Below is a small trained network, with its code and all its weights. Each question gives an input and a target symbol and asks what happens when units are switched off, that is, made to give their printed mean instead of their output.

import numpy as np


def w(rows, s, z=0):
    codes = np.array(rows[::2]) - 128.0
    scale = np.full(codes.shape[1], s)
    scale[-1] = z or s
    return codes * scale


def f(y):
    return np.maximum(y, 0)


def softmax(a):
    e = np.exp(a - a.max(-1, keepdims=True))
    return e / e.sum(-1, keepdims=True)


def log_softmax(a):
    a = a - a.max(-1, keepdims=True)
    return a - np.log(np.exp(a).sum(-1, keepdims=True))


def net(x, mask):
    ids = ['ΞΠαβδετφω'.index(c) for c in x.split()]
    T = len(ids)
    res = E[ids] + P[:T]
    q, k, v = (res @ M[0].T for M in (Q, K, V))
    z = softmax(np.where(np.tri(T) > 0, q @ k.T / 4**0.5, -1e9)) @ v
    res = res + np.where(mask[0], z, O[0][:, -1]) @ O[0][:, :-1]
    y = f(res @ A[0][:, :-1].T + A[0][:, -1])
    res = res + np.where(mask[1:13], y, B[0][:, -1]) @ B[0][:, :-1]
    return log_softmax(res[-1] @ U[:, :-1].T + U[:, -1])


Q, K, V, O, A, B = {}, {}, {}, {}, {}, {}
E = w([
[154,114,199],'Ξ',
[155,94,175],'Π',
[144,75,152],'α',
[253,84,188],'β',
[62,137,90],'δ',
[152,61,164],'ε',
[184,165,226],'τ',
[168,125,195],'φ',
[116,179,215],'ω',
],0.012)
P = w([
[82,237,232],'0',
[63,3,166],'1',
[122,58,173],'2',
[21,18,170],'3',
[118,145,84],'4',
[41,39,193],'5',
[134,126,131],'6',
[35,13,176],'7',
[77,202,109],'8',
[10,48,152],'9',
[188,97,161],'10',
],0.0076)
Q[0] = w([
[32,54,173],'h0',
[100,72,164],'h0',
[168,107,142],'h0',
[131,163,6],'h0',
],0.016)
K[0] = w([
[159,186,172],'h0',
[111,254,170],'h0',
[43,154,56],'h0',
[93,28,155],'h0',
],0.0084)
V[0] = w([
[163,166,110],'h0',
[95,143,118],'h0',
[10,213,134],'h0',
[92,98,67],'h0',
],0.012)
O[0] = w([
[177,196,162,113],'h0',
[2,102,114,130],'h0',
[32,192,49,236],'h0',
[55,66,126,2],'h0',
],0.011,0.0077)
A[0] = w([
[129,113,218,228],'n0',
[121,103,181,172],'n1',
[177,177,189,131],'n2',
[139,189,197,60],'n3',
[67,120,91,189],'n4',
[72,2,101,179],'n5',
[15,147,108,200],'n6',
[76,166,49,251],'n7',
[110,156,174,204],'n8',
[101,137,141,152],'n9',
[146,55,230,215],'n10',
[128,225,122,135],'n11',
],0.0095,0.002)
B[0] = w([
[58,133,98,177],'n0',
[129,149,112,148],'n1',
[120,67,114,199],'n2',
[181,2,153,194],'n3',
[57,127,169,194],'n4',
[171,180,154,151],'n5',
[149,166,168,255],'n6',
[222,119,162,243],'n7',
[209,129,66,186],'n8',
[122,113,107,160],'n9',
[98,138,112,174],'n10',
[119,75,67,233],'n11',
],0.0067,0.0085)
U = w([
[212,220,62,158],'Ξ',
[99,111,198,116],'Π',
[77,95,126,203],'α',
[114,53,207,109],'β',
[93,172,254,70],'δ',
[92,96,124,97],'ε',
[183,144,34,40],'τ',
[135,141,143,4],'φ',
[116,244,81,242],'ω',
],0.0095,0.0021)

Each question gives the input, a string of symbols that net reads in full, and the target symbol t.
The units are the heads (4 rows each of Q, K, V and O) and the neurons (one row each of A and B). Each row of codes is followed by its name. A weight is (code - 128) times the scale printed after its matrix; where a second scale follows, it is the last column's (O, A, B and U).
mask holds one flag per unit, heads first, then neurons. A switched-off unit (its flag False) gives its mean, the last column of its rows in O or B, instead of its output. The means were averaged over made-up inputs and are rounded, as every weight is.
A unit's drop is (log p(t) with every unit on - log p(t) with that unit switched off) / (log p(t) with every unit on - log p(t) with every unit switched off).
The circuit of an input: a set's keep is (log p(t) with only the set's units on - log p(t) with every unit switched off) / (log p(t) with every unit on - log p(t) with every unit switched off). Starting from the 12 units with the biggest drops (on a tie, the unit counted first), units are removed one at a time, each time the one whose removal leaves the highest keep (on an exact tie, the one counted first), for as long as the keep stays at least 0.8.
circuit, biggest first: the units of the circuit, biggest drop first
top k neurons: the k neurons with the biggest drops, biggest first
drop when u is switched off: that unit's drop, to one decimal
input ω Ξ ω φ, target ω: circuit, biggest first : h0
input δ Ξ δ β ω ω Π Π, target δ: top 3 neurons : n6, n4, n11
input δ α α τ ω α, target δ: top 4 neurons : n6, n4, n11, n5
input β β α, target β: circuit, biggest first : h0, n2
input δ δ δ ε Π Ξ, target δ: top 4 neurons : n6, n4, n7, n5
input β δ ε, target β: top 2 neurons : n2, n3
input δ Ξ α, target δ: top 2 neurons : n4, n6
input δ φ δ φ, target δ: top 3 neurons : n6, n4, n7
input δ ω φ, target ω: top 2 neurons : n3, n2
input ω ε ω ω ω τ Π δ ω Ξ, target ω: drop when n3 is switched off : 0.2
input β β α β, target β: drop when n10 is switched off : -0.1
input β β ω τ, target β: drop when h0 is switched off : 1.1
